grid =
[[125 136 134 117 126 131 119 133 132 144 135 124 128 141]
 [125 133 128 117 126 122 128 122 130 127 141 124 134 132]
 [128 128 134 124 128 122 125 123 139 138 132 119 134 137]
 [124 143 134 112 119 122 125 108 132 135 135 124 138 144]
 [125 136 134 114 126 122 125 131 126 135 128 124 134 136]
 [135 136 134 122 128 111 123 122 132 135 133 134 128 137]
 [125 136 134 100 119 126 137 117 132 135 136 124 136 135]
 [120 138 135 128 117 122 125 122 139 131 145 123 134 150]]
The entry directly below the smallest entry -> 128
The entry in the top-right corner?
A: 141
The second entry in reading order: 136
The entry in the top-left corner: 125
The last entry, reading row by row: 150
The entry in the bottom-left corner?
A: 120
The 2nd entry on the main diagonal is 133
The entry directly below 108?
A: 131
The fifth entry from the end, reading row by row -> 131
The third entry from the end, reading row by row: 123
The entry just left of the largest entry: 134
The smallest entry in the first row?
A: 117
The smallest entry in the last column?
A: 132
The fifth entry, reading row by row is 126
The smallest entry in the last row: 117
The entry directly above the smallest entry?
A: 122
The minimum?
A: 100
The largest entry in the first column?
A: 135
The entry directly above the largest entry: 135
The third entry on the main diagonal?
A: 134
The largest entry in the first row -> 144
The 4th entry from the end, reading row by row: 145
The entry just left of the smallest entry?
A: 134
The entry just right of the smallest entry: 119

X =
[[129 129 125 126 129 125 137 131]
 [130 119 142 134 114 120 111 146]
 [130 121 135 138 121 148 119 142]
 [130 121 130 122 128 122 128 138]
 [143 119 137 136 146 121 112 137]
 [125 134 146 157 150 145 130 121]
 [124 119 120 137 127 122 131 138]
 [132 126 128 132 129 143 141 137]
 [127 110 120 143 116 120 113 141]]
The largest entry in the last column is 146
The entry just left of the smallest entry -> 127
Give the fourth entry, reading row by row.
126
Give the 3rd smallest entry.
112
The fourth entry from the end, reading row by row is 116
Give the 1st entry on the main diagonal.
129
Give the 2nd entry from the end, reading row by row.
113
Give the third-last entry, reading row by row.
120
The 3rd entry in reading order is 125
Give the entry directly above the smallest entry.
126
Give the third entry on the diagonal from the top-right corner.
148
The bottom entry of the column that holds the smallest entry -> 110
The 2nd entry on the diagonal from the top-right corner: 111
Give the last entry, reading row by row.
141
The entry in the top-right corner: 131
The entry directly below 136 is 157
The smallest entry in the first column: 124
The entry just right of the smallest entry is 120
Give the entry just right of 136.
146
Give the entry directly below 150.
127
The entry directly below 148 is 122
The entry just right of 114 is 120
Give the 2nd entry on the main diagonal.
119

[[132 127 124 121 120 131 129]
 [126 130 120 132 134 131 135]
 [131 131 130 123 129 128 138]
 [131 121 131 121 122 113 126]
 [129 125 122 122 138 149 126]
 [128 125 125 125 128 126 128]
 [119 150 115 132 134 116 132]
 [128 130 120 125 125 130 130]
 [128 129 123 130 134 118 127]]
Counting starts at 0.
The top-right entry -> 129
The entry in row 2 and column 1 is 131
What is the bottom-right entry?
A: 127
The entry at row 1, column 0 is 126
What is the entry in row 0 and column 0?
A: 132
What is the bottom entry of the column that holds the smallest entry?
A: 118
The entry in the bottom-left corner: 128
What is the entry in row 0 and column 2?
A: 124
The entry in row 2 and column 2 is 130
What is the entry just left of the smallest entry?
A: 122
The minimum is 113
What is the entry just left of the largest entry?
A: 119
The entry just right of the largest entry is 115
What is the entry directly below 150?
A: 130
What is the entry at row 2, column 0?
A: 131
The entry just right of the centre entry -> 138
What is the entry at row 0, column 1?
A: 127
What is the entry directly below 135?
A: 138
What is the entry just left of the centre entry?
A: 122
What is the entry just right of the smallest entry?
A: 126
The bottom entry of the column that holds the largest entry -> 129

A =
[[135 123 124 132 128 127 120 128 137 115]
 [140 121 131 141 134 118 117 128 131 128]
 [130 121 126 130 145 145 119 123 128 121]
 [132 124 124 134 146 135 121 121 133 112]
 [133 121 125 124 135 135 119 130 137 124]
 [131 123 119 120 137 136 128 128 142 121]
 [128 128 121 128 150 143 122 128 133 114]
 [128 117 130 128 132 141 128 133 129 133]]
Give the entry just left of the smallest entry.
A: 133
The 2nd smallest entry: 114
The bottom entry of the column that holds the largest entry -> 132
The entry directly above the largest entry: 137
Give the second largest entry.
A: 146
The last entry, reading row by row: 133
The smallest entry in the last row is 117
The largest entry in the first column: 140
Give the top-right entry.
A: 115
The minimum: 112
Give the 5th entry, reading row by row.
A: 128
Give the entry in the top-left corner.
A: 135
Give the 3rd entry on the diagonal from the top-right corner.
A: 123
Give the largest entry in the first row.
A: 137
Give the fourth entry from the end, reading row by row.
A: 128
The first entry of the smallest entry's row -> 132
Give the largest entry in the last row.
A: 141
Give the entry just left of 125.
A: 121
Give the third entry from the end, reading row by row.
A: 133
The second entry on the main diagonal -> 121
Give the entry in the bottom-left corner.
A: 128
Give the largest entry.
A: 150
Give the second entry on the diagonal from the top-right corner.
A: 131
The 4th entry in reading order: 132
Give the third entry, reading row by row.
A: 124
Give the second entry, reading row by row.
A: 123

Read these off the row that follows.
1) The entry just left of 123?
2) The entry just right of the largest entry?
[107 132 124 129 123 103 151 140 122 132 131 132 130 120 111 128]
1) 129
2) 140

Read these off the grid that follows. Rows and columns are numbered from 0.
1) What is the top-right entry?
2) What is the entry in row 2 and column 2?
3) What is the bottom-right entry?
4) What is the entry in the top-left corner?
5) What is the entry just left of 117?
6) What is the entry at row 2, column 0?
7) What is the entry in row 0 and column 1?
8) What is the entry directly above the smallest entry?
[[128 115 138 106]
 [145 107 145 111]
 [148 136 118 116]
 [135 140 113 143]
 [143 107 125 133]
 [121 111 137 125]
 [105 134 145 148]
 [132 120 130 141]
 [126 114 125 134]
 [142 119 115 107]
 [131 143 134 146]
 [108 135 140 117]
 [106 109 137 143]
 [123 148 118 120]
 [148 115 137 109]
 [113 132 140 144]]
1) 106
2) 118
3) 144
4) 128
5) 140
6) 148
7) 115
8) 121
